Here is a tiny trained network, its code and every weight. The questions are about switching its units off for an input and a class, where a switched-off unit gives its printed mean instead of its output.

import numpy as np


def w(rows, s, z=0):
    codes = np.array(rows[::2]) - 128.0
    scale = np.full(codes.shape[1], s)
    scale[-1] = z or s
    return codes * scale


def norm(h):
    return h / np.sqrt((h * h).mean(-1, keepdims=True) + 1e-5)


def f(y):
    return y / 2 * (1 + np.tanh(0.7978845608 * (y + 0.044715 * y**3)))


def log_softmax(a):
    a = a - a.max(-1, keepdims=True)
    return a - np.log(np.exp(a).sum(-1, keepdims=True))


def net(x, mask):
    res = np.array(x, float).reshape(1, 4) / 4 @ E
    u = 0
    for l in range(4):
        y = f(norm(res) @ A[l][:, :-1].T + A[l][:, -1])
        res = res + np.where(mask[u : u + 4], y, B[l][:, -1]) @ B[l][:, :-1]
        u += 4
    return log_softmax(norm(res)[-1] @ U[:, :-1].T + U[:, -1])


A, B = {}, {}
E = w([
[160,141,208,138],'x0',
[53,147,191,255],'x1',
[53,158,24,106],'x2',
[55,107,129,143],'x3',
],0.0074)
A[0] = w([
[67,44,144,53,6],'L0N0',
[180,254,107,119,86],'L0N1',
[90,205,159,48,127],'L0N2',
[214,152,149,37,141],'L0N3',
],0.0062,0.0027)
B[0] = w([
[109,151,163,192,113],'L0N0',
[162,159,181,254,143],'L0N1',
[27,78,35,133,140],'L0N2',
[182,80,174,60,253],'L0N3',
],0.0074,0.0024)
A[1] = w([
[190,123,124,169,52],'L1N0',
[150,140,169,101,254],'L1N1',
[156,254,204,178,95],'L1N2',
[116,25,58,156,100],'L1N3',
],0.0088,0.00089)
B[1] = w([
[237,67,72,79,150],'L1N0',
[118,159,206,146,180],'L1N1',
[2,160,162,87,251],'L1N2',
[113,58,235,112,172],'L1N3',
],0.0093,0.0035)
A[2] = w([
[212,111,1,223,2],'L2N0',
[77,76,231,151,66],'L2N1',
[111,112,92,123,120],'L2N2',
[196,86,132,62,236],'L2N3',
],0.0089,0.00095)
B[2] = w([
[240,38,35,210,136],'L2N0',
[103,30,46,38,254],'L2N1',
[68,255,250,159,134],'L2N2',
[107,155,46,121,229],'L2N3',
],0.006,0.0051)
A[3] = w([
[45,91,34,97,229],'L3N0',
[115,253,205,156,25],'L3N1',
[213,244,114,91,7],'L3N2',
[161,23,69,22,241],'L3N3',
],0.0072,0.0018)
B[3] = w([
[164,218,198,210,224],'L3N0',
[49,30,2,139,130],'L3N1',
[130,83,126,191,135],'L3N2',
[145,150,193,210,253],'L3N3',
],0.0094,0.007)
U = w([
[33,83,155,23,88],'0',
[94,71,35,106,4],'1',
[203,148,236,79,211],'2',
[80,117,230,195,138],'3',
[169,111,4,203,84],'4',
[39,254,139,110,182],'5',
],0.0097,0.0042)

Each question gives the input, the list of numbers given to net, and the class t.
The units are the neurons (one row each of A and B). Each row of codes is followed by its name. A weight is (code - 128) times the scale printed after its matrix; where a second scale follows, it is the last column's (A, B and U).
mask holds one flag per neuron, layer by layer. A switched-off neuron (its flag False) gives its mean, the last column of its row in B, instead of its output. The means were averaged over made-up inputs and are rounded, as every weight is.
A unit's drop is (log p(t) with every unit on - log p(t) with that unit switched off) / (log p(t) with every unit on - log p(t) with every unit switched off).
The circuit of an input: a set's keep is (log p(t) with only the set's units on - log p(t) with every unit switched off) / (log p(t) with every unit on - log p(t) with every unit switched off). Starting from the 12 units with the biggest drops (on a tie, the unit counted first), units are removed one at a time, each time the one whose removal leaves the highest keep (on an exact tie, the one counted first), for as long as the keep stays at least 0.8.
circuit, biggest first: the units of the circuit, biggest drop first
most important unit: the unit with the biggest drop
top k neurons: the k neurons with the biggest drops, biggest first
k most important neurons of layer l: the k neurons of layer l with the biggest drops, biggest first
drop of u: that unit's drop, to one decimal
input [2,-5,6,-1], class 2: most important unit	L1N2
input [7,-1,7,-6], class 4: circuit, biggest first	[L3N1 L0N1]
input [7,-8,8,4], class 3: top 2 neurons	[L3N0 L3N3]
input [7,-8,7,7], class 3: circuit, biggest first	[L3N0 L3N3]
input [-5,1,7,-7], class 4: 2 most important neurons of layer 1	[L1N2 L1N1]
input [5,3,-4,-4], class 0: circuit, biggest first	[L1N2 L3N0 L3N3]
input [4,4,-3,-8], class 0: circuit, biggest first	[L1N2 L3N0 L3N3 L3N1]
input [-1,-4,2,-5], class 4: circuit, biggest first	[L1N2 L2N3]
input [1,8,-6,2], class 0: circuit, biggest first	[L3N3 L3N0 L2N1]
input [3,5,1,-2], class 5: circuit, biggest first	[L1N2 L3N3]
input [-6,1,3,-1], class 3: top 2 neurons	[L1N3 L3N0]
input [1,6,-1,4], class 0: top 3 neurons	[L3N3 L1N2 L2N3]
input [-2,-1,-1,-6], class 4: 2 most important neurons of layer 3	[L3N2 L3N0]
input [-4,-5,-1,-7], class 4: circuit, biggest first	[L2N3]
input [-1,3,6,-7], class 4: 2 most important neurons of layer 1	[L1N3 L1N1]
input [2,-8,8,3], class 2: top 2 neurons	[L3N0 L1N2]
input [6,-1,7,-8], class 4: top 2 neurons	[L2N1 L3N2]
input [6,-5,6,4], class 3: 2 most important neurons of layer 1	[L1N3 L1N2]
input [3,7,-3,2], class 0: drop of L3N3	0.4
input [4,2,2,-1], class 5: most important neuron of layer 0	[L0N3]
input [-8,-4,-1,6], class 3: drop of L1N3	0.2
input [-8,-6,6,7], class 5: drop of L3N0	0.1
